Here is a tiny trained network, its code and every weight. The questions are about switching its units off for an input and a class, where a switched-off unit gives its printed mean instead of its output.

import numpy as np


def w(rows, s, z=0):
    codes = np.array(rows[::2]) - 128.0
    scale = np.full(codes.shape[1], s)
    scale[-1] = z or s
    return codes * scale


def f(y):
    return np.maximum(y, 0)


def log_softmax(a):
    a = a - a.max(-1, keepdims=True)
    return a - np.log(np.exp(a).sum(-1, keepdims=True))


def net(x, mask):
    res = np.array(x, float).reshape(1, 6) / 4 @ E
    y = f(res @ A[0][:, :-1].T + A[0][:, -1])
    res = res + np.where(mask, y, B[0][:, -1]) @ B[0][:, :-1]
    return log_softmax(res[-1] @ U[:, :-1].T + U[:, -1])


A, B = {}, {}
E = w([
[172,72,51,180,254,177],'x0',
[147,103,195,102,60,70],'x1',
[159,58,205,93,104,118],'x2',
[107,80,215,93,72,143],'x3',
[189,58,113,16,143,206],'x4',
[41,159,69,204,246,141],'x5',
],0.0072)
A[0] = w([
[149,104,145,125,133,121,254],'N0',
[132,84,157,121,133,145,4],'N1',
[138,67,117,91,110,183,101],'N2',
[138,82,78,173,254,131,241],'N3',
[112,121,81,209,122,251,4],'N4',
[188,26,143,177,147,168,26],'N5',
[173,132,195,6,71,147,254],'N6',
[144,163,97,121,196,188,254],'N7',
[94,132,67,197,146,128,135],'N8',
],0.0089,0.0019)
B[0] = w([
[125,138,109,101,145,167,162],'N0',
[181,104,87,138,110,130,149],'N1',
[254,122,58,74,177,117,179],'N2',
[118,103,211,96,163,131,248],'N3',
[161,92,176,100,88,92,184],'N4',
[104,174,108,136,159,139,181],'N5',
[236,177,82,202,153,168,253],'N6',
[113,170,163,102,145,113,205],'N7',
[168,99,214,121,117,150,199],'N8',
],0.0071,0.011)
U = w([
[128,79,44,68,110,3,2],'0',
[104,164,167,126,49,180,4],'1',
[149,147,83,62,129,137,183],'2',
[107,244,109,148,131,178,254],'3',
[106,112,174,107,131,111,220],'4',
],0.0084,0.0019)

Each question gives the input, the list of numbers given to net, and the class t.
The units are the neurons (one row each of A and B). Each row of codes is followed by its name. A weight is (code - 128) times the scale printed after its matrix; where a second scale follows, it is the last column's (A, B and U).
mask holds one flag per neuron, in row order. A switched-off neuron (its flag False) gives its mean, the last column of its row in B, instead of its output. The means were averaged over made-up inputs and are rounded, as every weight is.
A unit's drop is (log p(t) with every unit on - log p(t) with that unit switched off) / (log p(t) with every unit on - log p(t) with every unit switched off).
The circuit of an input: a set's keep is (log p(t) with only the set's units on - log p(t) with every unit switched off) / (log p(t) with every unit on - log p(t) with every unit switched off). Starting from all 9 units, units are removed one at a time, each time the one whose removal leaves the highest keep (on an exact tie, the one counted first), for as long as the keep stays at least 0.8.
units of the circuit, in order: the units of the circuit, biggest drop first
k most important neurons: the k neurons with the biggest drops, biggest first
drop when u is switched off: that unit's drop, to one decimal
input [-5,1,4,5,6,2], class 2: units of the circuit, in order	(N2 N6)
input [0,2,4,-6,0,-6], class 3: 3 most important neurons	(N6 N4 N3)
input [-1,-5,-8,7,5,7], class 4: 3 most important neurons	(N6 N4 N3)
input [8,-7,1,-3,7,1], class 4: units of the circuit, in order	(N3 N6)
input [1,5,4,-7,-1,-6], class 3: units of the circuit, in order	(N6 N4 N3)
input [6,0,-8,-5,-1,8], class 4: most important neuron	(N3)
input [-7,7,6,6,1,8], class 3: 2 most important neurons	(N6 N3)
input [7,8,7,8,8,4], class 2: drop when N0 is switched off	0.0
input [8,-3,-5,-5,1,6], class 4: drop when N3 is switched off	0.1
input [7,-8,3,4,-1,4], class 4: drop when N8 is switched off	0.0
